Here is a tiny trained network, its code and every weight. The questions are about switching its units off for an input and a class, where a switched-off unit gives its printed mean instead of its output.

import numpy as np


def w(rows, s, z=0):
    codes = np.array(rows[::2]) - 128.0
    scale = np.full(codes.shape[1], s)
    scale[-1] = z or s
    return codes * scale


def f(y):
    return np.maximum(y, 0)


def log_softmax(a):
    a = a - a.max(-1, keepdims=True)
    return a - np.log(np.exp(a).sum(-1, keepdims=True))


def net(x, mask):
    res = np.array(x, float).reshape(1, 3) / 4 @ E
    y = f(res @ A[0][:, :-1].T + A[0][:, -1])
    res = res + np.where(mask, y, B[0][:, -1]) @ B[0][:, :-1]
    return log_softmax(res[-1] @ U[:, :-1].T + U[:, -1])


A, B = {}, {}
E = w([
[62,93,33,63,171],'x0',
[216,131,51,152,204],'x1',
[146,217,118,248,135],'x2',
],0.014)
A[0] = w([
[153,129,182,142,109,202],'neuron 0',
[155,96,80,162,147,72],'neuron 1',
[206,130,28,109,251,252],'neuron 2',
[189,149,50,137,152,158],'neuron 3',
[135,146,171,182,79,148],'neuron 4',
[143,178,170,216,109,199],'neuron 5',
],0.013,0.0033)
B[0] = w([
[254,145,247,103,37,188],'neuron 0',
[217,130,117,184,102,164],'neuron 1',
[98,184,63,202,55,254],'neuron 2',
[169,130,85,222,36,199],'neuron 3',
[130,74,191,137,183,205],'neuron 4',
[38,73,200,210,211,235],'neuron 5',
],0.011,0.018)
U = w([
[141,92,166,200,217,123],'0',
[75,140,55,3,105,254],'1',
[231,114,171,127,170,46],'2',
[199,193,127,140,160,68],'3',
[220,131,86,114,245,49],'4',
[202,170,47,215,100,152],'5',
[243,161,174,24,38,79],'6',
],0.012,0.0071)

Each question gives the input, the list of numbers given to net, and the class t.
The units are the neurons (one row each of A and B). Each row of codes is followed by its name. A weight is (code - 128) times the scale printed after its matrix; where a second scale follows, it is the last column's (A, B and U).
mask holds one flag per neuron, in row order. A switched-off neuron (its flag False) gives its mean, the last column of its row in B, instead of its output. The means were averaged over made-up inputs and are rounded, as every weight is.
A unit's drop is (log p(t) with every unit on - log p(t) with that unit switched off) / (log p(t) with every unit on - log p(t) with every unit switched off).
The circuit of an input: a set's keep is (log p(t) with only the set's units on - log p(t) with every unit switched off) / (log p(t) with every unit on - log p(t) with every unit switched off). Starting from all 6 units, units are removed one at a time, each time the one whose removal leaves the highest keep (on an exact tie, the one counted first), for as long as the keep stays at least 0.8.
units of the circuit, in order: the units of the circuit, biggest drop first
top k neurons: the k neurons with the biggest drops, biggest first
drop of u: that unit's drop, to one decimal
input [-4,4,-7], class 6: units of the circuit, in order	neuron 5
input [-1,-2,-2], class 6: top 2 neurons	neuron 5; neuron 2
input [-2,1,-4], class 6: top 3 neurons	neuron 5; neuron 2; neuron 4
input [1,-5,-6], class 1: units of the circuit, in order	neuron 0; neuron 5
input [-3,-8,-1], class 2: units of the circuit, in order	neuron 0; neuron 4; neuron 2
input [-1,-3,-1], class 6: units of the circuit, in order	neuron 5; neuron 2
input [-2,-1,-7], class 6: top 2 neurons	neuron 5; neuron 2
input [1,-1,-7], class 1: units of the circuit, in order	neuron 0; neuron 5
input [1,-1,-4], class 1: top 2 neurons	neuron 0; neuron 5
input [2,-3,-1], class 1: top 2 neurons	neuron 5; neuron 0
input [-5,-3,-4], class 6: top 2 neurons	neuron 5; neuron 0
input [1,-1,-6], class 1: top 2 neurons	neuron 0; neuron 5
input [6,-4,3], class 1: drop of neuron 5	0.3
input [-7,-6,4], class 0: drop of neuron 5	0.8
input [-3,-6,-3], class 6: drop of neuron 4	0.0
input [-1,-2,1], class 0: top neuron	neuron 2
